Below is a small trained network, with its code and all its weights. Each question gives an input and a class and asks what happens when units are switched off, that is, made to give their printed mean instead of their output.

import numpy as np


def w(rows, s, z=0):
    codes = np.array(rows[::2]) - 128.0
    scale = np.full(codes.shape[1], s)
    scale[-1] = z or s
    return codes * scale


def f(y):
    return np.maximum(y, 0)


def log_softmax(a):
    a = a - a.max(-1, keepdims=True)
    return a - np.log(np.exp(a).sum(-1, keepdims=True))


def net(x, mask):
    res = np.array(x, float).reshape(1, 6) / 4 @ E
    y = f(res @ A[0][:, :-1].T + A[0][:, -1])
    res = res + np.where(mask, y, B[0][:, -1]) @ B[0][:, :-1]
    return log_softmax(res[-1] @ U[:, :-1].T + U[:, -1])


A, B = {}, {}
E = w([
[103,156,122,54,127,112,222,99],'x0',
[136,118,112,235,186,190,21,206],'x1',
[141,153,24,31,196,32,114,253],'x2',
[133,92,156,179,96,153,118,96],'x3',
[134,207,193,103,119,64,181,88],'x4',
[7,118,192,204,231,219,233,156],'x5',
],0.0044)
A[0] = w([
[149,112,122,139,158,229,45,159,217],'N0',
[171,254,242,98,204,99,89,63,151],'N1',
[214,169,105,132,81,73,66,80,60],'N2',
[146,132,202,145,162,134,98,40,4],'N3',
[126,167,170,153,33,163,79,131,237],'N4',
[206,145,148,177,167,137,110,150,171],'N5',
],0.0081,0.0016)
B[0] = w([
[173,141,123,44,122,139,167,117,253],'N0',
[99,97,187,104,147,145,52,109,208],'N1',
[140,255,207,82,220,84,229,61,235],'N2',
[249,83,183,242,117,101,134,133,182],'N3',
[155,153,137,145,58,99,131,202,212],'N4',
[22,69,167,34,139,162,187,97,191],'N5',
],0.0087,0.005)
U = w([
[94,94,180,45,90,176,40,60,251],'0',
[191,212,122,159,162,169,182,128,186],'1',
[148,24,156,80,157,109,127,81,167],'2',
[254,88,84,204,149,91,159,112,149],'3',
[87,204,67,209,61,92,116,134,251],'4',
[138,98,121,118,116,144,110,85,80],'5',
[99,119,36,175,143,137,67,57,4],'6',
],0.0061,0.002)

Each question gives the input, the list of numbers given to net, and the class t.
The units are the neurons (one row each of A and B). Each row of codes is followed by its name. A weight is (code - 128) times the scale printed after its matrix; where a second scale follows, it is the last column's (A, B and U).
mask holds one flag per neuron, in row order. A switched-off neuron (its flag False) gives its mean, the last column of its row in B, instead of its output. The means were averaged over made-up inputs and are rounded, as every weight is.
A unit's drop is (log p(t) with every unit on - log p(t) with that unit switched off) / (log p(t) with every unit on - log p(t) with every unit switched off).
The circuit of an input: a set's keep is (log p(t) with only the set's units on - log p(t) with every unit switched off) / (log p(t) with every unit on - log p(t) with every unit switched off). Starting from all 6 units, units are removed one at a time, each time the one whose removal leaves the highest keep (on an exact tie, the one counted first), for as long as the keep stays at least 0.8.
circuit, biggest first: the units of the circuit, biggest drop first
unit that matters most: the unit with the biggest drop
top k neurons: the k neurons with the biggest drops, biggest first
drop of u: that unit's drop, to one decimal
input [1,-2,-7,3,-1,-6], class 3: circuit, biggest first -> N3, N5
input [7,-1,-8,8,1,5], class 3: circuit, biggest first -> N3, N5
input [3,-7,-8,6,1,-1], class 3: unit that matters most -> N3
input [3,-6,-1,5,-2,-6], class 1: circuit, biggest first -> N2, N1
input [1,8,1,0,8,3], class 0: circuit, biggest first -> N1, N5, N2
input [3,-3,-8,0,-6,1], class 3: top 3 neurons -> N3, N5, N1
input [-7,-1,-7,0,1,2], class 3: top 2 neurons -> N3, N4
input [-6,2,4,3,-1,-7], class 1: top 2 neurons -> N2, N1
input [1,-8,2,5,3,-8], class 1: top 2 neurons -> N2, N5
input [-6,1,-4,3,5,-7], class 1: top 2 neurons -> N2, N4
input [6,-2,-7,3,2,4], class 3: drop of N1 -> -0.1
input [-5,6,-5,-2,-4,-7], class 1: drop of N2 -> 0.8
input [-2,-5,5,-7,-3,-7], class 1: drop of N2 -> 0.9
input [0,-4,-7,7,6,3], class 3: unit that matters most -> N3
